[[-41  -4  13]
 [-21   2   4]
 [ 48  19   5]
 [ 63   2   4]
 [ -6  -9   4]
 [ 34  10  17]
 [ 37 -17  16]
 [  1   5   8]
 [  9   4  31]
 [ 36   9  15]
 [ 70  31  58]
 [ 22  -1  -1]]
|
[[ -4  13 -41]
 [  2   4 -21]
 [ 19   5  48]
 [  2   4  63]
 [ -9   4  -6]
 [ 10  17  34]
 [-17  16  37]
 [  5   8   1]
 [  4  31   9]
 [  9  15  36]
 [ 31  58  70]
 [ -1  -1  22]]

[[-18  -5  -9  -4  -9]
 [ 67  75  20  -9  33]
 [ 70  78  37  16  34]
 [  7  18   8   9   3]
 [ 25  36   2 -13  12]
 [ 50  59  27  12  24]
 [ 31  41  20  13  15]
 [-17  -5  -2   8  -8]
 [ 47  56  12 -10  23]
 [-13  -1  -9  -7  -7]
 [-11   2   0   7  -5]
 [  3  15  -8 -15   2]]
|
[[ -4  -9 -18  -5  -9]
 [ -9  33  67  75  20]
 [ 16  34  70  78  37]
 [  9   3   7  18   8]
 [-13  12  25  36   2]
 [ 12  24  50  59  27]
 [ 13  15  31  41  20]
 [  8  -8 -17  -5  -2]
 [-10  23  47  56  12]
 [ -7  -7 -13  -1  -9]
 [  7  -5 -11   2   0]
 [-15   2   3  15  -8]]

[[23 40 12 43 16  4 17 33 16]
 [42  4  7 15 24 10 56 15 11]
 [19 52 17 10 41 15  7 47 12]
 [44  7 16 33 18 69 39 19 12]
 [15 24 10 23 57 17 22 25 22]
 [14 11 13 18 14 12 10  8 19]
 [27 76 29 34 44 12 15 24 28]]
|
[[33 16 23 40 12 43 16  4 17]
 [15 11 42  4  7 15 24 10 56]
 [47 12 19 52 17 10 41 15  7]
 [19 12 44  7 16 33 18 69 39]
 [25 22 15 24 10 23 57 17 22]
 [ 8 19 14 11 13 18 14 12 10]
 [24 28 27 76 29 34 44 12 15]]

[[ 19   4 -11  14   3  -4  -2]
 [ -6   1  34 -21 -22   3  -6]
 [-13  -2 -31 -15  -5  -5   6]
 [  0   6   1 -32   8  -5 -13]
 [  9   5 -26 -26  -6  -6   2]
 [  9   0 -19  -9  13  11  -9]
 [ -2  -1  45  15   8   2  11]
 [ -7   1  77 -33   1  -8 -12]
 [-17   0  39  13   2   5 -14]
 [ 10   5 -37  23   0  17  -7]
 [  3   0 -60 -10 -17  12  -1]
 [ 14 -11   0  20  -8   5   0]]
|
[[ -4  -2  19   4 -11  14   3]
 [  3  -6  -6   1  34 -21 -22]
 [ -5   6 -13  -2 -31 -15  -5]
 [ -5 -13   0   6   1 -32   8]
 [ -6   2   9   5 -26 -26  -6]
 [ 11  -9   9   0 -19  -9  13]
 [  2  11  -2  -1  45  15   8]
 [ -8 -12  -7   1  77 -33   1]
 [  5 -14 -17   0  39  13   2]
 [ 17  -7  10   5 -37  23   0]
 [ 12  -1   3   0 -60 -10 -17]
 [  5   0  14 -11   0  20  -8]]

[[ -2  -1   0 -39   3 -12   3  33 -13  35  -3   1]
 [-23  -4   4   6  -1 -40   4  26 -41  35   1  -3]
 [ 29   2   3  -2   0  49   0 -77  42 -80  -2   0]
 [-57   8   1  -5   1 -66   0  47 -73  47   3   6]
 [-52   0   1  -7  -3 -69   6  70 -61  73   0   2]
 [ 32  -4  -7   9   8  40   2 -26  44 -23  -8  -1]]
|
[[ -3   1  -2  -1   0 -39   3 -12   3  33 -13  35]
 [  1  -3 -23  -4   4   6  -1 -40   4  26 -41  35]
 [ -2   0  29   2   3  -2   0  49   0 -77  42 -80]
 [  3   6 -57   8   1  -5   1 -66   0  47 -73  47]
 [  0   2 -52   0   1  -7  -3 -69   6  70 -61  73]
 [ -8  -1  32  -4  -7   9   8  40   2 -26  44 -23]]

[[-70 -47 -13 -86 -10 -16 -45 -52 -83]
 [  2 -24  -9 -18  20 -11 -13 -18  12]]
|
[[-52 -83 -70 -47 -13 -86 -10 -16 -45]
 [-18  12   2 -24  -9 -18  20 -11 -13]]

[[-24  20  53  -3]
 [-25   5  86   7]
 [ 10  -5  16  11]]
|
[[ 53  -3 -24  20]
 [ 86   7 -25   5]
 [ 16  11  10  -5]]
---
[[ -2   1  77  64   3 -50   5  14 -13]
 [ -3  -2  -9 -14  -9   8 -28  -8  -3]]
|
[[  1  77  64   3 -50   5  14 -13  -2]
 [ -2  -9 -14  -9   8 -28  -8  -3  -3]]

[[  8  20   0  60  52 -38  23]
 [  2  39 -18 -28  -5 -18  -8]
 [  6  60 -28 -23   9 -15 -10]
 [ 11  30   3  -6   1 -33   9]
 [  9  19  -3 -13 -11 -33   9]
 [  2  53 -17 -23   2 -14  -7]
 [  8  56 -20 -18  13 -13  -4]
 [  9  15  -2  57  62 -40  21]
 [ 10  14   2  65  33 -37  38]
 [  6  35 -12 -15   3 -15   2]]
|
[[ 20   0  60  52 -38  23   8]
 [ 39 -18 -28  -5 -18  -8   2]
 [ 60 -28 -23   9 -15 -10   6]
 [ 30   3  -6   1 -33   9  11]
 [ 19  -3 -13 -11 -33   9   9]
 [ 53 -17 -23   2 -14  -7   2]
 [ 56 -20 -18  13 -13  -4   8]
 [ 15  -2  57  62 -40  21   9]
 [ 14   2  65  33 -37  38  10]
 [ 35 -12 -15   3 -15   2   6]]

[[  7  -6 -18   6  35  33]
 [-13  17  26  -3  -6   0]
 [  8 -17 -34   6  43  30]
 [ 17 -20 -46  10  62  52]
 [ -3 -10   0  -5 -24 -38]
 [-13  15  33  -6 -47 -38]
 [  4  -7 -16   2  18  14]
 [ 18 -14 -32   7  34  34]]
|
[[ -6 -18   6  35  33   7]
 [ 17  26  -3  -6   0 -13]
 [-17 -34   6  43  30   8]
 [-20 -46  10  62  52  17]
 [-10   0  -5 -24 -38  -3]
 [ 15  33  -6 -47 -38 -13]
 [ -7 -16   2  18  14   4]
 [-14 -32   7  34  34  18]]

[[ -2  44  -9   8  -6  12 -48 -70 -37 -38  -2 -55  33  12]
 [ -3  43 -10   7  -6  12 -49 -73 -39 -38  -1 -55  33  11]
 [ -1  46  -7  10  -5  12 -48 -65 -35 -36  -2 -55  33  12]]
|
[[ 44  -9   8  -6  12 -48 -70 -37 -38  -2 -55  33  12  -2]
 [ 43 -10   7  -6  12 -49 -73 -39 -38  -1 -55  33  11  -3]
 [ 46  -7  10  -5  12 -48 -65 -35 -36  -2 -55  33  12  -1]]

[[-27   5 -16]
 [ 45 -25 -51]
 [ -3 -60  -7]
 [-45 -13  47]
 [ 65   7 -28]
 [  6  16   1]
 [ 53 -45 -42]]
|
[[  5 -16 -27]
 [-25 -51  45]
 [-60  -7  -3]
 [-13  47 -45]
 [  7 -28  65]
 [ 16   1   6]
 [-45 -42  53]]

[[-15 -71 -31  73 -61  40]
 [-24  45 -37 -11  74  29]
 [ 56 -17 -33  19  72  37]
 [-12 -19 -48  47  72  36]]
|
[[-71 -31  73 -61  40 -15]
 [ 45 -37 -11  74  29 -24]
 [-17 -33  19  72  37  56]
 [-19 -48  47  72  36 -12]]
